Below is a small trained network, with its code and all its weights. Each question gives an input and a class and asks what happens when units are switched off, that is, made to give their printed mean instead of their output.

import numpy as np


def w(rows, s, z=0):
    codes = np.array(rows[::2]) - 128.0
    scale = np.full(codes.shape[1], s)
    scale[-1] = z or s
    return codes * scale


def norm(h):
    return h / np.sqrt((h * h).mean(-1, keepdims=True) + 1e-5)


def f(y):
    return np.maximum(y, 0)


def log_softmax(a):
    a = a - a.max(-1, keepdims=True)
    return a - np.log(np.exp(a).sum(-1, keepdims=True))


def net(x, mask):
    res = np.array(x, float).reshape(1, 3) / 4 @ E
    u = 0
    for l in range(2):
        y = f(norm(res) @ A[l][:, :-1].T + A[l][:, -1])
        res = res + np.where(mask[u : u + 5], y, B[l][:, -1]) @ B[l][:, :-1]
        u += 5
    return log_softmax(norm(res)[-1] @ U[:, :-1].T + U[:, -1])


A, B = {}, {}
E = w([
[195,207,53,169,79,34,188,79],'x0',
[118,177,254,121,74,65,115,108],'x1',
[149,87,141,187,70,138,165,230],'x2',
],0.0077)
A[0] = w([
[177,98,134,54,164,254,67,139,87],'0.n1',
[43,132,33,139,155,178,93,120,16],'0.n2',
[163,67,106,209,127,125,142,204,69],'0.n3',
[127,138,27,120,126,143,145,155,4],'0.n4',
[101,176,97,163,120,82,111,79,233],'0.n5',
],0.0072,0.0032)
B[0] = w([
[2,53,128,162,118,108,150,147,255],'0.n1',
[252,145,242,67,162,156,98,95,200],'0.n2',
[89,133,126,55,38,161,229,235,225],'0.n3',
[236,97,211,203,175,60,179,109,192],'0.n4',
[10,65,196,140,144,153,134,200,246],'0.n5',
],0.0059,0.0051)
A[1] = w([
[123,181,22,178,106,43,178,85,103],'1.n1',
[84,171,72,66,168,134,90,26,61],'1.n2',
[186,169,175,116,97,104,74,94,143],'1.n3',
[99,67,164,99,140,116,200,145,193],'1.n4',
[179,62,7,120,159,198,136,129,3],'1.n5',
],0.013,0.002)
B[1] = w([
[52,74,144,88,176,196,71,127,203],'1.n1',
[155,129,89,167,47,133,201,235,174],'1.n2',
[208,104,128,142,159,129,103,113,157],'1.n3',
[152,157,66,131,163,118,122,78,249],'1.n4',
[145,185,254,141,80,51,72,94,182],'1.n5',
],0.012)
U = w([
[2,58,139,117,186,167,85,115,159],'0',
[194,157,204,141,129,79,95,86,198],'1',
[123,142,92,135,52,145,190,219,142],'2',
[161,173,23,129,190,130,162,53,122],'3',
[123,152,98,69,80,157,124,69,2],'4',
],0.012,0.0052)

Each question gives the input, the list of numbers given to net, and the class t.
The units are the neurons (one row each of A and B). Each row of codes is followed by its name. A weight is (code - 128) times the scale printed after its matrix; where a second scale follows, it is the last column's (A, B and U).
mask holds one flag per neuron, layer by layer. A switched-off neuron (its flag False) gives its mean, the last column of its row in B, instead of its output. The means were averaged over made-up inputs and are rounded, as every weight is.
A unit's drop is (log p(t) with every unit on - log p(t) with that unit switched off) / (log p(t) with every unit on - log p(t) with every unit switched off).
The circuit of an input: a set's keep is (log p(t) with only the set's units on - log p(t) with every unit switched off) / (log p(t) with every unit on - log p(t) with every unit switched off). Starting from all 10 units, units are removed one at a time, each time the one whose removal leaves the highest keep (on an exact tie, the one counted first), for as long as the keep stays at least 0.8.
units of the circuit, in order: the units of the circuit, biggest drop first
top k neurons: the k neurons with the biggest drops, biggest first
top k neurons in layer l: the k neurons of layer l with the biggest drops, biggest first
drop when u is switched off: that unit's drop, to one decimal
input [8,2,-2], class 0: units of the circuit, in order => 1.n1
input [0,3,3], class 3: top 2 neurons => 1.n5; 1.n2
input [5,4,5], class 0: top 4 neurons => 0.n2; 1.n1; 1.n2; 1.n5
input [-4,5,5], class 1: top 3 neurons in layer 0 => 0.n1; 0.n5; 0.n3
input [2,3,0], class 3: top 3 neurons => 1.n5; 1.n1; 0.n5
input [4,5,-6], class 2: top 3 neurons in layer 1 => 1.n2; 1.n5; 1.n4
input [7,7,2], class 0: top 2 neurons in layer 1 => 1.n1; 1.n5
input [-2,-1,0], class 3: top 2 neurons in layer 1 => 1.n4; 1.n1
input [-5,-5,-8], class 2: top 2 neurons => 1.n2; 1.n1
input [8,8,2], class 0: units of the circuit, in order => 1.n1; 1.n5
input [1,-3,3], class 3: top 3 neurons => 0.n3; 1.n4; 0.n4
input [5,-7,7], class 1: top 3 neurons => 1.n5; 1.n2; 0.n1
input [-1,1,-4], class 2: top 2 neurons => 1.n2; 0.n3
input [3,2,2], class 3: top 2 neurons => 0.n5; 1.n5
input [-1,0,4], class 2: top neuron => 0.n3
input [1,3,1], class 3: top 2 neurons => 1.n5; 1.n1
input [4,-8,7], class 1: top 2 neurons => 1.n5; 1.n2
input [2,-7,-7], class 1: top 2 neurons => 1.n5; 0.n4
input [2,0,3], class 3: top 3 neurons in layer 1 => 1.n4; 1.n2; 1.n5
input [-4,-5,-4], class 1: top 2 neurons in layer 1 => 1.n5; 1.n1
input [0,-6,-8], class 2: top neuron => 1.n2
input [1,-8,-7], class 1: top 2 neurons => 1.n5; 0.n4
input [3,-6,5], class 1: top 2 neurons in layer 1 => 1.n5; 1.n2
input [2,-3,-6], class 2: drop when 1.n2 is switched off => 0.9
input [2,5,-8], class 2: drop when 1.n2 is switched off => 1.2
input [8,3,-5], class 0: drop when 1.n1 is switched off => 1.2
input [4,1,-5], class 2: drop when 0.n1 is switched off => 0.1
